Below are the code and all the weights of a small trained network. Each question names an input and a class and asks about switching units off, where a switched-off unit gives its printed mean instead of its output.

import numpy as np


def w(rows, s, z=0):
    codes = np.array(rows[::2]) - 128.0
    scale = np.full(codes.shape[1], s)
    scale[-1] = z or s
    return codes * scale


def norm(h):
    return h / np.sqrt((h * h).mean(-1, keepdims=True) + 1e-5)


def f(y):
    return np.maximum(y, 0)


def log_softmax(a):
    a = a - a.max(-1, keepdims=True)
    return a - np.log(np.exp(a).sum(-1, keepdims=True))


def net(x, mask):
    res = np.array(x, float).reshape(1, 5) / 4 @ E
    u = 0
    for l in range(2):
        y = f(norm(res) @ A[l][:, :-1].T + A[l][:, -1])
        res = res + np.where(mask[u : u + 5], y, B[l][:, -1]) @ B[l][:, :-1]
        u += 5
    return log_softmax(norm(res)[-1] @ U[:, :-1].T + U[:, -1])


A, B = {}, {}
E = w([
[164,172,140,221,124,116,164,106,82,164,250],'x0',
[199,26,170,178,92,251,136,104,108,117,193],'x1',
[61,204,227,147,187,151,132,183,81,183,125],'x2',
[243,186,133,114,135,52,136,108,194,132,253],'x3',
[73,37,130,100,164,156,68,162,123,35,127],'x4',
],0.0051)
A[0] = w([
[147,46,92,209,95,130,120,58,130,201,184,162],'0.n1',
[172,2,81,227,82,142,183,182,124,115,217,136],'0.n2',
[83,109,74,201,118,156,172,117,167,145,37,50],'0.n3',
[140,98,140,95,168,131,58,168,201,84,173,117],'0.n4',
[142,115,110,102,168,50,95,143,142,82,69,5],'0.n5',
],0.0048,0.0029)
B[0] = w([
[75,136,159,140,123,85,144,83,145,188,180,232],'0.n1',
[145,131,157,141,131,171,105,91,151,115,113,254],'0.n2',
[62,197,69,92,86,113,144,107,65,118,156,176],'0.n3',
[128,86,92,76,133,179,197,124,123,153,93,198],'0.n4',
[87,136,154,102,145,88,81,141,254,102,71,176],'0.n5',
],0.009,0.0044)
A[1] = w([
[103,160,153,139,98,92,140,168,253,150,133,83],'1.n1',
[68,149,203,141,221,164,89,185,64,141,92,76],'1.n2',
[254,225,116,115,161,57,166,140,107,195,163,2],'1.n3',
[94,95,122,57,143,102,63,109,230,73,102,145],'1.n4',
[111,145,61,115,113,80,30,142,220,100,118,89],'1.n5',
],0.0063,0.0029)
B[1] = w([
[177,167,76,173,83,85,150,164,100,31,159,191],'1.n1',
[121,151,159,162,38,156,11,200,130,116,129,235],'1.n2',
[188,38,48,137,71,55,139,148,154,148,80,207],'1.n3',
[119,109,129,106,254,152,173,177,139,98,148,253],'1.n4',
[128,227,156,58,170,55,175,132,74,80,64,206],'1.n5',
],0.0097,0.0061)
U = w([
[147,22,130,92,208,204,153,136,166,82,134,145],'0',
[212,107,55,168,84,23,177,150,161,154,129,224],'1',
[155,96,202,238,124,171,133,21,156,166,209,126],'2',
[84,177,108,71,225,67,166,180,144,25,46,136],'3',
[68,143,176,195,75,173,24,246,84,136,105,209],'4',
[45,140,53,101,76,138,182,65,51,181,74,11],'5',
],0.012,0.0011)

Each question gives the input, the list of numbers given to net, and the class t.
The units are the neurons (one row each of A and B). Each row of codes is followed by its name. A weight is (code - 128) times the scale printed after its matrix; where a second scale follows, it is the last column's (A, B and U).
mask holds one flag per neuron, layer by layer. A switched-off neuron (its flag False) gives its mean, the last column of its row in B, instead of its output. The means were averaged over made-up inputs and are rounded, as every weight is.
A unit's drop is (log p(t) with every unit on - log p(t) with that unit switched off) / (log p(t) with every unit on - log p(t) with every unit switched off).
The circuit of an input: a set's keep is (log p(t) with only the set's units on - log p(t) with every unit switched off) / (log p(t) with every unit on - log p(t) with every unit switched off). Starting from all 10 units, units are removed one at a time, each time the one whose removal leaves the highest keep (on an exact tie, the one counted first), for as long as the keep stays at least 0.8.
units of the circuit, in order: the units of the circuit, biggest drop first
unit that matters most: the unit with the biggest drop
top k neurons: the k neurons with the biggest drops, biggest first
k most important neurons of layer l: the k neurons of layer l with the biggest drops, biggest first
drop when u is switched off: that unit's drop, to one decimal
input [3,-5,-7,8,6], class 3: units of the circuit, in order -> (1.n5)
input [-5,2,7,6,7], class 0: units of the circuit, in order -> (0.n4; 1.n5)
input [4,8,-6,1,8], class 2: units of the circuit, in order -> (0.n1; 1.n4)
input [-4,0,-7,4,-4], class 3: top 2 neurons -> (1.n5; 1.n4)
input [8,6,2,-7,1], class 2: units of the circuit, in order -> (0.n1; 0.n2)
input [0,-5,1,-6,-3], class 4: 2 most important neurons of layer 0 -> (0.n4; 0.n1)
input [3,2,-8,-8,0], class 5: top 3 neurons -> (0.n3; 1.n2; 1.n4)
input [3,-5,-8,-6,-8], class 5: top 2 neurons -> (0.n3; 1.n1)
input [7,2,4,-1,-7], class 1: 2 most important neurons of layer 1 -> (1.n3; 1.n2)
input [0,1,2,7,8], class 0: top 2 neurons -> (0.n4; 1.n5)
input [3,4,-8,5,5], class 2: 2 most important neurons of layer 0 -> (0.n1; 0.n5)
input [6,-3,6,3,2], class 1: drop when 0.n2 is switched off -> 0.1
input [3,8,-8,4,4], class 2: drop when 0.n1 is switched off -> 0.2
input [-7,1,5,-8,-4], class 4: unit that matters most -> 1.n2
input [1,5,8,2,-6], class 1: drop when 1.n3 is switched off -> 1.3
